Here is a tiny trained network, its code and every weight. The questions are about switching its units off for an input and a class, where a switched-off unit gives its printed mean instead of its output.

import numpy as np


def w(rows, s, z=0):
    codes = np.array(rows[::2]) - 128.0
    scale = np.full(codes.shape[1], s)
    scale[-1] = z or s
    return codes * scale


def f(y):
    return y / 2 * (1 + np.tanh(0.7978845608 * (y + 0.044715 * y**3)))


def log_softmax(a):
    a = a - a.max(-1, keepdims=True)
    return a - np.log(np.exp(a).sum(-1, keepdims=True))


def net(x, mask):
    res = np.array(x, float).reshape(1, 5) / 4 @ E
    y = f(res @ A[0][:, :-1].T + A[0][:, -1])
    res = res + np.where(mask, y, B[0][:, -1]) @ B[0][:, :-1]
    return log_softmax(res[-1] @ U[:, :-1].T + U[:, -1])


A, B = {}, {}
E = w([
[255,229,55,153,148,128,142],'x0',
[104,28,33,233,206,96,36],'x1',
[151,118,90,92,188,123,225],'x2',
[130,209,206,182,118,39,108],'x3',
[161,31,210,113,164,3,118],'x4',
],0.0071)
A[0] = w([
[138,143,115,193,107,67,46,152],'N1',
[123,121,154,183,133,103,20,228],'N2',
[121,132,76,141,143,170,97,136],'N3',
[165,95,105,147,176,85,151,248],'N4',
[125,125,71,141,116,186,144,154],'N5',
[125,146,122,210,100,29,85,183],'N6',
[154,94,139,105,161,110,179,225],'N7',
[62,170,129,152,68,194,140,241],'N8',
[117,109,151,65,203,90,196,237],'N9',
[149,124,68,125,137,170,75,171],'N10',
[214,218,173,62,53,171,174,227],'N11',
[147,203,164,102,90,164,162,252],'N12',
[122,103,103,104,186,140,169,175],'N13',
[81,147,130,177,124,198,21,64],'N14',
[165,172,175,178,152,48,113,199],'N15',
[73,128,178,108,109,86,183,247],'N16',
[81,161,39,164,154,254,164,174],'N17',
[24,122,164,73,78,118,142,101],'N18',
[186,109,142,105,100,186,134,57],'N19',
[212,155,158,86,129,92,184,154],'N20',
[121,77,141,161,100,140,94,5],'N21',
],0.0098,0.0027)
B[0] = w([
[94,135,196,158,170,171,88,187],'N1',
[85,126,175,93,177,170,150,202],'N2',
[150,49,160,119,124,95,82,161],'N3',
[151,75,154,168,212,139,104,170],'N4',
[126,74,105,144,151,94,101,167],'N5',
[91,137,178,152,238,181,116,195],'N6',
[159,94,89,171,168,83,113,163],'N7',
[192,52,81,106,151,120,176,197],'N8',
[165,119,60,155,117,83,97,185],'N9',
[164,65,153,131,99,110,154,167],'N10',
[86,161,84,85,111,173,208,248],'N11',
[122,129,91,53,106,124,192,211],'N12',
[140,119,126,215,148,92,96,156],'N13',
[116,128,169,160,186,104,146,181],'N14',
[65,170,137,186,254,154,133,193],'N15',
[178,126,58,93,93,132,138,195],'N16',
[180,65,110,142,172,58,126,221],'N17',
[142,110,151,84,31,128,86,192],'N18',
[109,156,113,125,149,144,186,141],'N19',
[94,165,103,138,189,101,205,187],'N20',
[115,156,120,63,94,156,161,144],'N21',
],0.0086,0.012)
U = w([
[26,185,250,165,162,248,67,113],'0',
[219,22,123,210,174,60,69,186],'1',
[96,230,66,131,168,144,179,96],'2',
[149,107,101,32,2,197,133,190],'3',
[212,141,88,143,12,121,2,1],'4',
],0.0081,0.0036)

Each question gives the input, the list of numbers given to net, and the class t.
The units are the neurons (one row each of A and B). Each row of codes is followed by its name. A weight is (code - 128) times the scale printed after its matrix; where a second scale follows, it is the last column's (A, B and U).
mask holds one flag per neuron, in row order. A switched-off neuron (its flag False) gives its mean, the last column of its row in B, instead of its output. The means were averaged over made-up inputs and are rounded, as every weight is.
A unit's drop is (log p(t) with every unit on - log p(t) with that unit switched off) / (log p(t) with every unit on - log p(t) with every unit switched off).
The circuit of an input: a set's keep is (log p(t) with only the set's units on - log p(t) with every unit switched off) / (log p(t) with every unit on - log p(t) with every unit switched off). Starting from the 12 units with the biggest drops (on a tie, the unit counted first), units are removed one at a time, each time the one whose removal leaves the highest keep (on an exact tie, the one counted first), for as long as the keep stays at least 0.8.
units of the circuit, in order: the units of the circuit, biggest drop first
unit that matters most: the unit with the biggest drop
top k neurons: the k neurons with the biggest drops, biggest first
drop when u is switched off: that unit's drop, to one decimal
input [6,-2,-2,-6,-2], class 3: unit that matters most -> N11
input [5,-8,-3,-6,-7], class 3: top 2 neurons -> [N15 N12]
input [0,2,5,7,-8], class 1: units of the circuit, in order -> [N17 N11]
input [6,-2,-4,-6,-7], class 1: top 3 neurons -> [N17 N5 N3]
input [6,-6,-7,2,8], class 2: top 2 neurons -> [N20 N11]
input [1,-7,-6,-1,8], class 2: top 2 neurons -> [N20 N15]
input [-4,2,1,4,-5], class 1: top 2 neurons -> [N11 N8]
input [6,1,6,7,4], class 2: top 2 neurons -> [N20 N15]
input [7,-5,3,-8,7], class 2: top 2 neurons -> [N11 N20]
input [-1,-3,1,5,-8], class 3: drop when N15 is switched off -> 0.1
input [5,-5,-8,2,4], class 2: drop when N11 is switched off -> 0.6
input [8,-1,3,7,6], class 2: drop when N20 is switched off -> 0.4
